Here is a tiny trained network, its code and every weight. The questions are about switching its units off for an input and a target symbol, where a switched-off unit gives its printed mean instead of its output.

import numpy as np


def w(rows, s, z=0):
    codes = np.array(rows[::2]) - 128.0
    scale = np.full(codes.shape[1], s)
    scale[-1] = z or s
    return codes * scale


def f(y):
    return np.maximum(y, 0)


def softmax(a):
    e = np.exp(a - a.max(-1, keepdims=True))
    return e / e.sum(-1, keepdims=True)


def log_softmax(a):
    a = a - a.max(-1, keepdims=True)
    return a - np.log(np.exp(a).sum(-1, keepdims=True))


def net(x, mask):
    ids = ['αγδζηλστω'.index(c) for c in x.split()]
    T = len(ids)
    res = E[ids] + P[:T]
    u = 0
    for l in range(2):
        r = res
        for j in range(2):
            rows = slice(4 * j, 4 * j + 4)
            q, k, v = (r @ M[l][rows].T for M in (Q, K, V))
            z = softmax(np.where(np.tri(T) > 0, q @ k.T / 4**0.5, -1e9)) @ v
            o = O[l][rows]
            res = res + np.where(mask[u + j], z, o[:, -1]) @ o[:, :-1]
        u += 2
        y = f(res @ A[l][:, :-1].T + A[l][:, -1])
        res = res + np.where(mask[u : u + 4], y, B[l][:, -1]) @ B[l][:, :-1]
        u += 4
    return log_softmax(res[-1] @ U[:, :-1].T + U[:, -1])


Q, K, V, O, A, B = {}, {}, {}, {}, {}, {}
E = w([
[189,99,60,174,109,144,114],'α',
[162,197,122,57,125,148,162],'γ',
[150,59,82,48,92,51,127],'δ',
[103,90,83,163,193,112,122],'ζ',
[88,142,82,149,156,91,97],'η',
[123,123,127,150,121,140,197],'λ',
[226,129,185,38,131,99,166],'σ',
[170,202,102,147,64,109,252],'τ',
[121,108,142,147,193,159,171],'ω',
],0.014)
P = w([
[4,125,145,118,66,127,137],'0',
[171,66,64,176,100,144,162],'1',
[144,158,193,242,204,111,102],'2',
[42,155,150,92,28,44,131],'3',
[145,83,37,36,113,195,203],'4',
[151,183,190,150,224,131,87],'5',
],0.013)
Q[0] = w([
[175,212,119,176,125,171,146],'L0H1',
[151,50,95,129,17,171,90],'L0H1',
[71,93,208,125,147,70,89],'L0H1',
[151,58,214,78,171,113,201],'L0H1',
[195,121,122,111,130,95,71],'L0H2',
[35,223,142,70,167,185,132],'L0H2',
[97,139,182,108,114,6,106],'L0H2',
[102,56,173,116,105,110,254],'L0H2',
],0.0082)
K[0] = w([
[138,192,81,114,84,142,239],'L0H1',
[94,55,69,111,16,25,152],'L0H1',
[164,114,199,154,172,137,57],'L0H1',
[195,62,168,123,118,231,175],'L0H1',
[168,87,96,149,173,145,114],'L0H2',
[122,134,75,210,28,21,143],'L0H2',
[196,198,182,119,95,34,144],'L0H2',
[72,155,166,99,89,153,254],'L0H2',
],0.0084)
V[0] = w([
[152,151,56,79,135,221,169],'L0H1',
[56,110,116,76,79,164,71],'L0H1',
[166,92,175,118,88,184,88],'L0H1',
[156,62,176,139,113,147,2],'L0H1',
[236,116,199,89,67,103,242],'L0H2',
[177,181,189,115,209,197,183],'L0H2',
[183,146,131,167,45,85,104],'L0H2',
[133,137,121,228,133,88,153],'L0H2',
],0.0062)
O[0] = w([
[131,87,137,250,151,155,159,127],'L0H1',
[210,126,193,179,45,121,110,60],'L0H1',
[138,145,93,161,99,97,157,89],'L0H1',
[136,173,105,94,124,184,221,28],'L0H1',
[49,126,79,79,157,140,111,252],'L0H2',
[111,254,91,43,128,127,11,98],'L0H2',
[181,129,128,88,132,87,182,134],'L0H2',
[104,155,110,86,175,156,219,143],'L0H2',
],0.0067,0.004)
A[0] = w([
[19,124,70,183,115,172,110,3],'L0N1',
[174,89,106,189,230,184,101,84],'L0N2',
[149,91,222,206,190,121,140,62],'L0N3',
[106,2,79,108,110,192,149,60],'L0N4',
],0.0076,0.0041)
B[0] = w([
[255,85,177,38,163,105,189,157],'L0N1',
[133,185,157,65,46,126,156,223],'L0N2',
[120,168,66,120,159,65,14,188],'L0N3',
[233,131,91,162,122,43,121,254],'L0N4',
],0.0092,0.0048)
Q[1] = w([
[48,129,239,109,107,97,122],'L1H1',
[137,181,178,123,52,109,95],'L1H1',
[127,89,120,98,86,136,137],'L1H1',
[50,165,194,155,79,149,107],'L1H1',
[151,101,130,90,72,17,125],'L1H2',
[163,137,3,127,139,119,188],'L1H2',
[195,78,110,144,134,176,73],'L1H2',
[94,160,127,185,180,114,104],'L1H2',
],0.011)
K[1] = w([
[100,214,22,65,141,76,208],'L1H1',
[92,138,112,95,200,57,176],'L1H1',
[80,74,171,141,48,76,82],'L1H1',
[101,237,55,188,107,90,202],'L1H1',
[22,140,193,129,172,42,177],'L1H2',
[119,2,214,208,45,217,60],'L1H2',
[172,121,147,249,128,157,109],'L1H2',
[209,95,70,43,77,155,105],'L1H2',
],0.0076)
V[1] = w([
[147,61,45,150,173,63,10],'L1H1',
[112,188,181,212,148,121,21],'L1H1',
[126,196,121,102,205,90,149],'L1H1',
[42,182,169,137,78,33,96],'L1H1',
[135,128,235,119,143,195,114],'L1H2',
[212,165,140,98,95,154,156],'L1H2',
[141,85,160,199,141,129,138],'L1H2',
[95,46,156,49,162,87,181],'L1H2',
],0.011)
O[1] = w([
[45,103,186,140,69,79,69,168],'L1H1',
[115,19,173,5,129,121,183,65],'L1H1',
[51,158,89,122,149,124,216,148],'L1H1',
[150,169,138,61,87,55,179,247],'L1H1',
[129,150,190,108,161,223,173,36],'L1H2',
[147,201,162,160,154,110,137,129],'L1H2',
[183,84,159,169,97,180,159,113],'L1H2',
[82,53,181,157,168,64,178,254],'L1H2',
],0.011,0.0083)
A[1] = w([
[115,68,176,111,138,87,108,81],'L1N1',
[22,208,223,154,139,112,170,100],'L1N2',
[1,132,111,111,25,192,140,232],'L1N3',
[221,137,24,201,177,152,164,2],'L1N4',
],0.0079,0.0066)
B[1] = w([
[106,182,128,187,220,2,108,183],'L1N1',
[225,49,231,103,108,217,100,251],'L1N2',
[210,86,39,212,116,215,30,164],'L1N3',
[87,81,160,29,236,119,71,170],'L1N4',
],0.0093,0.014)
U = w([
[170,99,89,154,98,160,51,147],'α',
[54,65,117,120,71,105,92,165],'γ',
[158,254,131,157,127,89,49,115],'δ',
[128,139,212,86,67,69,138,1],'ζ',
[153,86,116,219,101,144,218,232],'η',
[127,194,80,140,187,73,150,148],'λ',
[158,71,177,189,227,163,97,119],'σ',
[190,148,106,102,71,135,107,124],'τ',
[9,124,121,165,212,91,72,127],'ω',
],0.0088,0.0099)

Each question gives the input, a string of symbols that net reads in full, and the target symbol t.
The units are the heads (4 rows each of Q, K, V and O) and the neurons (one row each of A and B). Each row of codes is followed by its name. A weight is (code - 128) times the scale printed after its matrix; where a second scale follows, it is the last column's (O, A, B and U).
mask holds one flag per unit, layer by layer, with each layer's heads first. A switched-off unit (its flag False) gives its mean, the last column of its rows in O or B, instead of its output. The means were averaged over made-up inputs and are rounded, as every weight is.
A unit's drop is (log p(t) with every unit on - log p(t) with that unit switched off) / (log p(t) with every unit on - log p(t) with every unit switched off).
The circuit of an input: a set's keep is (log p(t) with only the set's units on - log p(t) with every unit switched off) / (log p(t) with every unit on - log p(t) with every unit switched off). Starting from all 12 units, units are removed one at a time, each time the one whose removal leaves the highest keep (on an exact tie, the one counted first), for as long as the keep stays at least 0.8.
units of the circuit, in order: the units of the circuit, biggest drop first
top k neurons: the k neurons with the biggest drops, biggest first
top k neurons in layer l: the k neurons of layer l with the biggest drops, biggest first
heads that matter: for each layer, one digit per head in row order, 1 if its drop is at least 0.15 and else 0, layers parted by /
input η τ δ δ δ, target ζ: heads that matter	11 / 10
input ζ δ σ η α, target γ: top 3 neurons	(L0N3, L0N4, L1N2)
input δ ζ λ σ α, target δ: top 3 neurons in layer 1	(L1N2, L1N1, L1N3)
input δ ζ τ, target ω: units of the circuit, in order	(L1H2)
input α ζ ζ ω δ, target α: units of the circuit, in order	(L0H1, L1H1)
input ζ ζ α σ τ τ, target σ: top 2 neurons in layer 0	(L0N4, L0N2)
input ζ ω τ σ σ, target γ: top 2 neurons in layer 0	(L0N3, L0N2)
input δ λ α τ, target λ: units of the circuit, in order	(L1H1, L0N4)
input ζ λ σ δ ζ, target γ: units of the circuit, in order	(L0N3, L1H1)
input σ η λ λ, target η: top 2 neurons in layer 1	(L1N4, L1N3)
input α ζ σ α, target α: heads that matter	00 / 10
input λ ζ σ λ η, target σ: top 3 neurons	(L0N1, L1N4, L0N4)
input α ζ δ γ, target τ: units of the circuit, in order	(L1N1, L1H1, L1N3)
input α ζ λ, target δ: units of the circuit, in order	(L1H2, L0N3)
input τ λ ζ η τ, target ω: heads that matter	11 / 10
input δ σ σ ζ σ, target δ: units of the circuit, in order	(L1H1, L0H2)
input ω λ α γ σ, target η: units of the circuit, in order	(L0H1, L1N4)
input τ ζ τ ζ η, target ω: top 3 neurons	(L1N2, L1N1, L0N2)
input τ α σ σ λ δ, target ω: top 2 neurons	(L0N2, L1N1)
input ζ σ λ γ η, target γ: units of the circuit, in order	(L0H2, L0N3, L0H1, L1H1)
input σ σ γ λ, target η: heads that matter	00 / 10
